Here is a tiny trained network, its code and every weight. The questions are about switching its units off for an input and a target symbol, where a switched-off unit gives its printed mean instead of its output.

import numpy as np


def w(rows, s, z=0):
    codes = np.array(rows[::2]) - 128.0
    scale = np.full(codes.shape[1], s)
    scale[-1] = z or s
    return codes * scale


def norm(h):
    return h / np.sqrt((h * h).mean(-1, keepdims=True) + 1e-5)


def f(y):
    return y / 2 * (1 + np.tanh(0.7978845608 * (y + 0.044715 * y**3)))


def softmax(a):
    e = np.exp(a - a.max(-1, keepdims=True))
    return e / e.sum(-1, keepdims=True)


def log_softmax(a):
    a = a - a.max(-1, keepdims=True)
    return a - np.log(np.exp(a).sum(-1, keepdims=True))


def net(x, mask):
    ids = ['αγδημξπφψω'.index(c) for c in x.split()]
    T = len(ids)
    res = E[ids] + P[:T]
    r = norm(res)
    for j in range(2):
        rows = slice(3 * j, 3 * j + 3)
        q, k, v = (r @ M[0][rows].T for M in (Q, K, V))
        z = softmax(np.where(np.tri(T) > 0, q @ k.T / 3**0.5, -1e9)) @ v
        o = O[0][rows]
        res = res + np.where(mask[j], z, o[:, -1]) @ o[:, :-1]
    y = f(norm(res) @ A[0][:, :-1].T + A[0][:, -1])
    res = res + np.where(mask[2:14], y, B[0][:, -1]) @ B[0][:, :-1]
    return log_softmax(norm(res)[-1] @ U[:, :-1].T + U[:, -1])


Q, K, V, O, A, B = {}, {}, {}, {}, {}, {}
E = w([
[134,190,114],'α',
[103,153,141],'γ',
[160,170,152],'δ',
[185,136,123],'η',
[207,160,194],'μ',
[103,108,59],'ξ',
[92,151,6],'π',
[101,139,91],'φ',
[224,127,150],'ψ',
[135,133,170],'ω',
],0.014)
P = w([
[107,252,47],'0',
[115,98,84],'1',
[126,114,141],'2',
[150,159,166],'3',
[114,100,84],'4',
[124,113,142],'5',
[134,156,158],'6',
[116,98,85],'7',
[125,111,140],'8',
[130,148,155],'9',
[115,99,84],'10',
[124,109,141],'11',
[128,145,152],'12',
],0.019)
Q[0] = w([
[122,147,1],'head 1',
[21,129,122],'head 1',
[191,137,133],'head 1',
[114,127,171],'head 2',
[166,120,82],'head 2',
[146,115,252],'head 2',
],0.032)
K[0] = w([
[154,101,2],'head 1',
[18,96,139],'head 1',
[177,154,114],'head 1',
[113,122,200],'head 2',
[174,115,37],'head 2',
[141,100,233],'head 2',
],0.029)
V[0] = w([
[233,223,248],'head 1',
[134,103,161],'head 1',
[88,107,253],'head 1',
[79,88,131],'head 2',
[118,53,112],'head 2',
[93,65,121],'head 2',
],0.0048)
O[0] = w([
[247,41,1,1],'head 1',
[124,148,96,100],'head 1',
[80,195,29,26],'head 1',
[79,132,121,117],'head 2',
[94,110,141,115],'head 2',
[82,121,128,115],'head 2',
],0.006,0.0041)
A[0] = w([
[134,126,191,18],'neuron 1',
[119,89,94,50],'neuron 2',
[128,127,142,59],'neuron 3',
[127,39,158,175],'neuron 4',
[96,150,215,168],'neuron 5',
[175,185,213,2],'neuron 6',
[137,188,249,19],'neuron 7',
[134,89,181,143],'neuron 8',
[112,185,136,164],'neuron 9',
[173,203,154,156],'neuron 10',
[94,27,120,7],'neuron 11',
[140,86,214,140],'neuron 12',
],0.02,0.0045)
B[0] = w([
[108,134,83,133],'neuron 1',
[90,159,122,126],'neuron 2',
[113,122,111,115],'neuron 3',
[163,61,194,158],'neuron 4',
[185,122,196,254],'neuron 5',
[57,105,62,154],'neuron 6',
[133,254,78,205],'neuron 7',
[128,80,95,146],'neuron 8',
[140,62,131,217],'neuron 9',
[149,193,37,193],'neuron 10',
[89,215,127,147],'neuron 11',
[102,113,58,163],'neuron 12',
],0.038,0.0083)
U = w([
[133,95,193,168],'α',
[184,165,82,97],'γ',
[173,194,137,68],'δ',
[18,118,106,252],'η',
[135,73,109,92],'μ',
[101,20,100,185],'ξ',
[151,102,3,182],'π',
[180,68,123,71],'φ',
[202,173,184,78],'ψ',
[63,180,209,110],'ω',
],0.011,0.0043)

Each question gives the input, a string of symbols that net reads in full, and the target symbol t.
The units are the heads (3 rows each of Q, K, V and O) and the neurons (one row each of A and B). Each row of codes is followed by its name. A weight is (code - 128) times the scale printed after its matrix; where a second scale follows, it is the last column's (O, A, B and U).
mask holds one flag per unit, heads first, then neurons. A switched-off unit (its flag False) gives its mean, the last column of its rows in O or B, instead of its output. The means were averaged over made-up inputs and are rounded, as every weight is.
A unit's drop is (log p(t) with every unit on - log p(t) with that unit switched off) / (log p(t) with every unit on - log p(t) with every unit switched off).
The circuit of an input: a set's keep is (log p(t) with only the set's units on - log p(t) with every unit switched off) / (log p(t) with every unit on - log p(t) with every unit switched off). Starting from the 12 units with the biggest drops (on a tie, the unit counted first), units are removed one at a time, each time the one whose removal leaves the highest keep (on an exact tie, the one counted first), for as long as the keep stays at least 0.8.
units of the circuit, in order: the units of the circuit, biggest drop first
most important unit: the unit with the biggest drop
k most important neurons: the k neurons with the biggest drops, biggest first
which heads matter: for each layer, one digit per head in row order, 1 if its drop is at least 0.15 and else 0, layers parted by /
drop of u: that unit's drop, to one decimal
input ξ ξ δ γ, target π: units of the circuit, in order : [neuron 5; head 1]
input π α π μ μ π δ π π η π ψ π, target ψ: which heads matter : 10
input ω η ψ φ, target π: which heads matter : 00
input ψ μ η ξ, target π: most important unit : head 1
input π π π π η, target ξ: units of the circuit, in order : [head 1; neuron 4; neuron 12]
input μ ξ ξ α, target π: units of the circuit, in order : [head 1; neuron 5]
input α ξ γ, target ξ: units of the circuit, in order : [head 1; neuron 7; neuron 10]
input π π ω, target ω: 2 most important neurons : [neuron 9; neuron 10]
input ξ η α α η η φ, target π: which heads matter : 00
input ψ η η π η ξ, target ψ: 3 most important neurons : [neuron 5; neuron 7; neuron 10]
input π π ψ μ π η φ π π, target α: 2 most important neurons : [neuron 7; neuron 10]
input φ φ ξ η μ φ π ξ ξ ψ φ, target α: 2 most important neurons : [neuron 7; neuron 10]
input μ η δ π α η μ η ω, target ω: drop of neuron 5 : 0.3
input γ π ξ π π γ π ξ π ξ δ φ α, target π: units of the circuit, in order : [neuron 6]
input ω γ η ψ δ η ω ξ ξ, target ψ: drop of neuron 5 : 1.0
input ξ π ξ ξ γ, target ψ: drop of neuron 5 : 0.6
input γ γ η ξ ξ η ω, target π: 2 most important neurons : [neuron 5; neuron 7]
